Each row has two labels, one from each of two sets.
[-0.36  1.31  0.47 -0.28  0.18  1.03 -0.75  0.39 -0.10 -0.73 -0.02 -0.03
 -0.78  0.65  0.65  0.60 -2.47 -0.01  0.16 -1.99 -0.02 -0.77]
J207, (27)
[ 0.10  2.07  0.91 -0.61  0.64  0.65 -0.53  0.05 -0.15 -1.46  0.71  0.05
 -1.26  0.58  0.24  2.34  0.02  1.46  1.07 -1.79  0.41 -6.14]
J65, (28)
[ 0.20  1.80  0.51  0.30  0.37  1.60 -0.80  0.37  0.50 -0.81  0.50  0.00
 -1.80 -0.16  0.29  1.08 -0.80  0.89  0.37 -2.12  1.00 -7.12]
J786, (28)
[-0.84  1.24  0.53  0.02  0.30  1.29 -0.38 -0.38  0.22 -0.85  0.12  0.21
 -0.66  0.53 -0.17  1.01 -1.43  0.22  0.20 -1.13  0.75 -5.16]
J647, (27)
[ 0.41  1.50  0.66 -0.02  0.21  0.37 -0.41  0.40  0.50 -0.89 -0.15  0.07
 -0.85  1.21  0.37  1.07  0.51  1.09  0.53 -1.14  0.26 -3.71]
J647, (28)
[ 0.37  2.41  0.49  0.82  0.78  3.19 -1.48 -0.22  0.18 -1.64  0.16 -0.58
 -1.35  0.47 -0.16  1.94 -1.22  1.28  0.18 -3.18  1.41 -8.72]
J786, (27)
[ 0.95  1.87  1.38  0.31  0.24  0.93 -0.39 -0.16 -0.25 -0.12  0.27 -0.20
 -1.28  0.09 -0.45  1.14 -1.16  0.03  0.22 -1.36  0.57 -5.04]
J647, (27)
[ 0.60  1.39  1.34  0.12  0.31  0.95 -0.32  0.43 -0.24 -1.14  0.11  0.30
 -0.69  0.89 -0.48  0.57 -0.09  1.31  1.12 -0.14  1.22 -4.03]
J207, (28)
[ 1.27  3.09  1.28 -0.20  0.30  0.82  0.73  0.86 -0.12  1.24 -0.65  0.55
 -1.97 -0.31  0.09  1.25 -1.90  0.50  0.37 -0.21 -0.37 -6.32]
J647, (27)
[ 0.46  1.99  0.77 -0.15  1.48  1.30 -1.64 -0.18 -0.66 -0.80  0.45 -0.02
 -1.16  0.12 -0.18  1.02 -0.78  0.85  0.65 -1.21  0.75 -5.52]
J647, (28)
[ 0.18  0.94  0.44  0.28  0.84  1.40  0.26  0.35 -0.15 -0.91  1.69 -0.51
 -1.07 -0.12  0.14  0.20 -2.62  0.69  0.35 -0.77  0.19 -4.93]
J207, (27)
[ 0.01  2.44 -0.11  0.14  0.50  2.56 -0.83 -0.69  0.34 -0.55  0.55 -0.02
 -1.01  0.73 -0.48  1.41  0.07  0.89  0.35 -1.91  1.29 -7.46]
J786, (28)
[ 0.42  2.37  0.92  0.21  0.38  1.81  0.06  0.12 -0.48 -0.32 -0.77  0.53
 -1.07  0.62 -0.18  0.69 -2.59  0.93  0.01  0.16  0.08 -5.80]
J647, (27)
[ 1.10  2.46 -0.08 -0.45  1.10  2.01 -1.61 -0.31  0.17 -1.13  0.48 -0.32
 -1.45  0.55 -0.20  1.75 -3.10  0.96  1.22 -3.48  0.39 -6.58]
J786, (27)
[ 0.20  1.99  1.34  0.00  1.00  1.06 -1.51  1.09  0.20 -1.52  1.26  0.20
 -0.99 -0.44  0.87  0.94 -0.58  1.43  1.10 -1.43  0.79 -6.79]
J207, (28)
[ 0.33  1.40  1.65  0.62  0.44  0.43 -1.26  0.17 -0.99 -0.99  0.51  0.12
 -0.76  1.49  0.29  1.64 -0.17  0.84  2.40 -0.63 -0.37 -4.38]
J65, (28)
[ 0.26  1.01  1.21  0.16  1.21 -0.55 -0.46  0.52  0.55 -1.48  0.69  0.06
 -0.83  0.46 -1.30  0.78 -0.89  1.76  1.02 -2.03  1.62 -3.72]
J207, (28)
[ 0.93  1.96  0.51 -0.32  0.66  2.14 -0.79 -0.03 -0.09 -1.14  0.46  0.24
 -0.74  0.68 -0.88  1.06 -2.66  1.27  0.92 -1.95  1.54 -6.25]
J207, (28)
[ 0.99  1.32  0.62  0.05  0.29  0.87  0.10  0.08  0.06 -0.79  0.62  0.57
 -0.91  0.06 -0.05  0.18 -1.22  0.83  0.25 -0.58  0.80 -4.38]
J207, (27)
[ 0.39  1.43  0.82 -0.18  1.26  1.07 -0.51 -0.46  0.09 -0.91  0.08  0.12
 -1.72  0.33 -0.88  1.50 -0.40  1.16  0.79 -1.30  1.54 -5.68]
J786, (28)
[ 0.17  1.38  0.62  0.12  0.45  1.71 -0.10  0.09  0.24 -1.41  1.16  0.04
 -0.11  0.56 -0.69  0.25  0.24  0.93  2.07 -1.11  1.52 -4.34]
J271, (28)
[ 0.31  2.25  0.39 -0.10  0.61  1.96 -0.31  0.67 -0.58 -1.29  0.95  0.09
 -0.95  1.06 -0.45  0.06 -1.64  0.85  1.27 -1.43  1.49 -4.33]
J207, (27)
[ 0.30  0.75  0.49 -0.33  0.72  1.49 -0.21  0.39 -0.20 -0.91  0.12  0.26
 -0.98  0.02 -0.93  0.54 -1.17  1.44  0.03  0.35  1.18 -2.71]
J271, (28)
[ 0.20  1.15  0.01 -0.05  0.11  0.50  0.43 -0.12  0.13 -0.92  0.24 -0.36
 -0.27 -0.08 -0.29  0.50 -1.31  0.91  0.30 -0.86  0.44 -5.29]
J271, (27)
[ 0.69  1.74  1.05  0.28  0.53  1.66 -0.91 -0.13  0.30 -0.88 -0.09  0.25
 -2.04  0.31 -0.50  0.92 -0.43  1.25  0.46 -2.23  1.18 -4.90]
J647, (28)
[ 0.68  2.21  0.55  0.44  0.34  3.20 -0.83  0.03  0.26 -1.58  0.09 -0.08
 -2.00  1.57 -0.37  1.73 -0.54  1.50  0.89 -2.88  1.52 -6.59]
J786, (28)
[ 0.10  0.93  0.65 -0.73  0.82  0.71 -1.21 -0.08 -0.46 -1.74  0.69 -0.85
 -0.49  0.18 -0.34  1.14  0.10  1.21  0.19 -2.04  1.00 -5.15]
J65, (28)
[-0.25  0.12 -0.05 -0.41  0.38 -0.65 -0.68  0.52  0.46 -1.75  0.97  0.32
 -0.66  0.35  0.31  1.22  0.01  1.11  1.34 -1.12  0.41 -4.83]
J271, (28)
[ 0.44  2.16  0.88  0.28  0.37  1.41 -1.54 -0.23 -0.12 -0.74  0.28 -0.15
 -0.02  0.77 -0.47  0.82 -2.00  1.21  0.06 -1.15  0.33 -4.86]
J207, (27)
[ 0.93  2.29  0.24  0.51  0.62  1.88 -0.48 -0.13 -0.11 -0.54  0.33  1.05
 -1.12  0.80 -0.62  0.94 -2.14  1.12  0.11 -2.59  0.76 -5.51]
J786, (27)
[ 0.40  2.24 -0.97  0.10  0.27  2.78 -0.86  0.17  0.71 -1.49  1.06  0.15
 -0.76  0.56 -0.84  0.91  0.49  1.54  1.18 -3.39  1.96 -5.53]
J786, (28)
